Below are the code and all the weights of a small trained network. Each question names an input and a target symbol and asks about switching units off, where a switched-off unit gives its printed mean instead of its output.

import numpy as np


def w(rows, s, z=0):
    codes = np.array(rows[::2]) - 128.0
    scale = np.full(codes.shape[1], s)
    scale[-1] = z or s
    return codes * scale


def norm(h):
    return h / np.sqrt((h * h).mean(-1, keepdims=True) + 1e-5)


def f(y):
    return y / 2 * (1 + np.tanh(0.7978845608 * (y + 0.044715 * y**3)))


def softmax(a):
    e = np.exp(a - a.max(-1, keepdims=True))
    return e / e.sum(-1, keepdims=True)


def log_softmax(a):
    a = a - a.max(-1, keepdims=True)
    return a - np.log(np.exp(a).sum(-1, keepdims=True))


def net(x, mask):
    ids = ['αβγδεηθλμξπστφψω'.index(c) for c in x.split()]
    T = len(ids)
    res = E[ids] + P[:T]
    u = 0
    for l in range(2):
        r = norm(res)
        for j in range(3):
            rows = slice(3 * j, 3 * j + 3)
            q, k, v = (r @ M[l][rows].T for M in (Q, K, V))
            z = softmax(np.where(np.tri(T) > 0, q @ k.T / 3**0.5, -1e9)) @ v
            o = O[l][rows]
            res = res + np.where(mask[u + j], z, o[:, -1]) @ o[:, :-1]
        u += 3
        y = f(norm(res) @ A[l][:, :-1].T + A[l][:, -1])
        res = res + np.where(mask[u : u + 16], y, B[l][:, -1]) @ B[l][:, :-1]
        u += 16
    return log_softmax(norm(res)[-1] @ U[:, :-1].T + U[:, -1])


Q, K, V, O, A, B = {}, {}, {}, {}, {}, {}
E = w([
[102,94,155,127],'α',
[114,111,154,119],'β',
[125,101,157,170],'γ',
[151,98,132,108],'δ',
[148,133,126,99],'ε',
[136,102,140,122],'η',
[95,108,167,169],'θ',
[97,122,129,69],'λ',
[132,164,100,103],'μ',
[144,49,127,101],'ξ',
[120,88,161,148],'π',
[174,113,139,222],'σ',
[157,208,121,83],'τ',
[210,181,142,4],'φ',
[97,112,60,92],'ψ',
[157,121,71,173],'ω',
],0.015)
P = w([
[140,180,122,127],'0',
[150,1,160,63],'1',
[178,25,133,76],'2',
[161,32,140,86],'3',
[167,49,136,97],'4',
[144,49,140,100],'5',
[139,69,142,108],'6',
[120,76,152,111],'7',
[95,96,160,106],'8',
[93,83,167,115],'9',
[97,63,173,109],'10',
],0.0069)
Q[0] = w([
[2,64,149,105],'L0H0',
[116,65,114,84],'L0H0',
[230,184,78,152],'L0H0',
[228,164,112,200],'L0H1',
[119,156,72,230],'L0H1',
[82,40,125,137],'L0H1',
[55,208,149,114],'L0H2',
[101,185,99,169],'L0H2',
[222,127,217,80],'L0H2',
],0.0082)
K[0] = w([
[58,177,98,131],'L0H0',
[72,234,170,158],'L0H0',
[224,93,142,176],'L0H0',
[225,190,147,146],'L0H1',
[203,142,232,204],'L0H1',
[97,1,98,167],'L0H1',
[158,75,121,120],'L0H2',
[73,102,131,149],'L0H2',
[175,151,223,102],'L0H2',
],0.0087)
V[0] = w([
[102,142,40,128],'L0H0',
[6,176,88,155],'L0H0',
[174,109,161,129],'L0H0',
[180,137,182,92],'L0H1',
[204,37,136,141],'L0H1',
[2,145,123,149],'L0H1',
[235,57,102,90],'L0H2',
[140,178,162,153],'L0H2',
[222,217,160,143],'L0H2',
],0.0052)
O[0] = w([
[126,50,68,164,73],'L0H0',
[234,133,102,185,75],'L0H0',
[150,135,212,127,155],'L0H0',
[84,104,122,145,161],'L0H1',
[91,142,94,161,253],'L0H1',
[252,181,65,185,85],'L0H1',
[117,47,107,135,221],'L0H2',
[104,178,97,148,97],'L0H2',
[55,71,134,183,93],'L0H2',
],0.0041,0.0032)
A[0] = w([
[136,53,9,160,2],'L0N0',
[82,176,88,64,120],'L0N1',
[61,43,68,166,68],'L0N2',
[176,84,200,219,65],'L0N3',
[125,141,99,141,93],'L0N4',
[251,239,97,175,110],'L0N5',
[167,127,140,55,61],'L0N6',
[37,40,50,234,127],'L0N7',
[32,82,130,67,109],'L0N8',
[137,111,187,209,93],'L0N9',
[2,126,220,84,25],'L0N10',
[83,75,85,201,89],'L0N11',
[102,74,120,163,106],'L0N12',
[95,116,222,122,170],'L0N13',
[192,187,165,7,107],'L0N14',
[143,155,56,112,54],'L0N15',
],0.0055,0.002)
B[0] = w([
[170,210,253,65,129],'L0N0',
[148,54,96,145,140],'L0N1',
[150,226,104,144,201],'L0N2',
[109,109,110,71,220],'L0N3',
[113,114,145,112,97],'L0N4',
[54,91,138,161,111],'L0N5',
[175,115,131,171,151],'L0N6',
[221,177,61,85,248],'L0N7',
[159,153,152,231,251],'L0N8',
[90,72,102,54,188],'L0N9',
[228,95,151,132,221],'L0N10',
[194,117,123,111,170],'L0N11',
[224,131,134,122,184],'L0N12',
[228,117,101,82,249],'L0N13',
[236,95,139,190,196],'L0N14',
[91,71,178,135,92],'L0N15',
],0.0046,0.0028)
Q[1] = w([
[172,72,73,34],'L1H0',
[206,74,64,108],'L1H0',
[249,107,150,86],'L1H0',
[59,157,120,164],'L1H1',
[125,226,162,87],'L1H1',
[37,193,122,233],'L1H1',
[15,240,141,219],'L1H2',
[5,162,171,181],'L1H2',
[38,254,118,154],'L1H2',
],0.006)
K[1] = w([
[163,118,71,108],'L1H0',
[135,148,87,112],'L1H0',
[120,192,87,157],'L1H0',
[90,121,81,134],'L1H1',
[46,118,115,178],'L1H1',
[81,82,79,95],'L1H1',
[178,73,134,19],'L1H2',
[93,8,86,19],'L1H2',
[112,141,81,89],'L1H2',
],0.012)
V[1] = w([
[118,114,252,122],'L1H0',
[52,97,87,49],'L1H0',
[143,229,80,106],'L1H0',
[109,28,129,235],'L1H1',
[133,174,183,38],'L1H1',
[125,188,216,154],'L1H1',
[173,152,87,46],'L1H2',
[139,184,110,190],'L1H2',
[4,137,197,113],'L1H2',
],0.012)
O[1] = w([
[171,96,155,154,96],'L1H0',
[158,142,2,126,18],'L1H0',
[116,196,126,102,55],'L1H0',
[96,97,70,176,204],'L1H1',
[212,165,148,93,180],'L1H1',
[187,152,150,196,53],'L1H1',
[127,128,162,62,23],'L1H2',
[73,197,159,169,252],'L1H2',
[177,152,77,144,19],'L1H2',
],0.012,0.0035)
A[1] = w([
[207,186,86,162,111],'L1N0',
[95,235,134,84,90],'L1N1',
[109,150,182,222,111],'L1N2',
[239,143,183,130,200],'L1N3',
[240,117,163,77,112],'L1N4',
[239,185,82,21,128],'L1N5',
[110,254,56,137,168],'L1N6',
[64,77,154,150,167],'L1N7',
[157,192,217,82,80],'L1N8',
[112,76,239,49,135],'L1N9',
[223,204,140,44,161],'L1N10',
[136,32,78,60,254],'L1N11',
[98,45,159,148,164],'L1N12',
[23,138,53,194,155],'L1N13',
[15,91,149,139,92],'L1N14',
[219,92,29,148,119],'L1N15',
],0.0068,0.0032)
B[1] = w([
[117,191,149,88,154],'L1N0',
[157,111,95,201,146],'L1N1',
[111,159,157,97,177],'L1N2',
[117,183,125,140,193],'L1N3',
[163,130,100,149,155],'L1N4',
[207,147,90,33,152],'L1N5',
[93,203,206,174,158],'L1N6',
[150,189,103,121,188],'L1N7',
[63,87,80,167,165],'L1N8',
[79,160,142,192,255],'L1N9',
[152,212,2,93,166],'L1N10',
[173,178,109,175,220],'L1N11',
[189,184,123,160,198],'L1N12',
[57,138,48,140,174],'L1N13',
[133,197,78,49,172],'L1N14',
[175,132,104,89,180],'L1N15',
],0.0057,0.0047)
U = w([
[22,102,121,202,73],'α',
[220,122,171,69,24],'β',
[191,202,66,248,58],'γ',
[174,75,91,130,33],'δ',
[109,250,165,94,110],'ε',
[207,181,214,126,186],'η',
[115,137,87,44,90],'θ',
[142,51,94,128,182],'λ',
[135,122,156,227,139],'μ',
[224,144,173,88,191],'ξ',
[159,53,109,116,194],'π',
[201,118,74,137,41],'σ',
[77,42,106,180,253],'τ',
[107,111,137,117,211],'φ',
[100,39,184,49,26],'ψ',
[113,174,11,87,202],'ω',
],0.012,0.0053)

Each question gives the input, a string of symbols that net reads in full, and the target symbol t.
The units are the heads (3 rows each of Q, K, V and O) and the neurons (one row each of A and B). Each row of codes is followed by its name. A weight is (code - 128) times the scale printed after its matrix; where a second scale follows, it is the last column's (O, A, B and U).
mask holds one flag per unit, layer by layer, with each layer's heads first. A switched-off unit (its flag False) gives its mean, the last column of its rows in O or B, instead of its output. The means were averaged over made-up inputs and are rounded, as every weight is.
A unit's drop is (log p(t) with every unit on - log p(t) with that unit switched off) / (log p(t) with every unit on - log p(t) with every unit switched off).
The circuit of an input: a set's keep is (log p(t) with only the set's units on - log p(t) with every unit switched off) / (log p(t) with every unit on - log p(t) with every unit switched off). Starting from the 12 units with the biggest drops (on a tie, the unit counted first), units are removed one at a time, each time the one whose removal leaves the highest keep (on an exact tie, the one counted first), for as long as the keep stays at least 0.8.
circuit, biggest first: the units of the circuit, biggest drop first
most important unit: the unit with the biggest drop
top k neurons: the k neurons with the biggest drops, biggest first
top k neurons in layer l: the k neurons of layer l with the biggest drops, biggest first
heads that matter: for each layer, one digit per head in row order, 1 if its drop is at least 0.15 and else 0, layers parted by /
input λ λ θ ω δ τ α δ λ, target ψ: circuit, biggest first => (L1H2)
input τ τ θ θ φ τ λ ξ, target η: top 2 neurons in layer 0 => (L0N14, L0N9)
input θ σ μ α ξ γ ξ ξ γ, target γ: heads that matter => 001 / 001
input τ λ γ ε, target ε: heads that matter => 101 / 100
input θ ξ α θ φ σ τ θ ψ γ, target ω: heads that matter => 000 / 100
input α ψ θ σ η ε θ λ θ λ σ, target τ: heads that matter => 010 / 110
input θ β ε γ γ ω μ τ, target γ: top 4 neurons => (L0N5, L0N7, L0N8, L0N2)
input μ τ σ θ ω, target ω: circuit, biggest first => (L0N8, L0H0, L1H1)
input τ θ β ω ω ψ δ, target ε: heads that matter => 000 / 000
input φ α μ, target ξ: heads that matter => 000 / 010
input β τ σ τ ω, target ε: heads that matter => 000 / 100
input σ φ τ λ σ μ, target α: heads that matter => 001 / 001
input τ ψ σ α α θ β, target ε: heads that matter => 011 / 101
input σ β ψ θ θ θ θ λ, target α: most important unit => L1H2
input ε θ θ π λ, target τ: circuit, biggest first => (L1H1, L0H2, L0N1)
input θ σ σ τ δ τ η, target γ: heads that matter => 001 / 001
input φ λ σ λ ω φ τ α θ, target η: top 2 neurons in layer 0 => (L0N10, L0N13)
input β ψ α θ θ θ ε θ, target η: heads that matter => 101 / 010
input λ α θ, target ψ: heads that matter => 100 / 001
input σ θ ξ θ γ, target α: circuit, biggest first => (L1H1, L1H2)
input β μ ε μ τ φ η σ τ λ, target η: circuit, biggest first => (L1H1)
input θ δ θ α θ θ λ σ λ, target γ: circuit, biggest first => (L1H2, L0N14)
input θ γ α ψ θ λ τ ω ε γ, target γ: top 2 neurons => (L0N5, L0N7)
input τ β θ α, target ε: top 2 neurons => (L0N14, L0N8)
input σ σ λ δ λ φ τ τ β τ γ, target η: heads that matter => 100 / 010
input τ σ θ ξ, target ε: heads that matter => 010 / 000
input θ τ θ ξ θ φ φ σ α, target γ: top neuron => (L0N5)
input λ θ θ λ σ α, target ψ: top 4 neurons => (L0N14, L0N3, L0N9, L0N8)
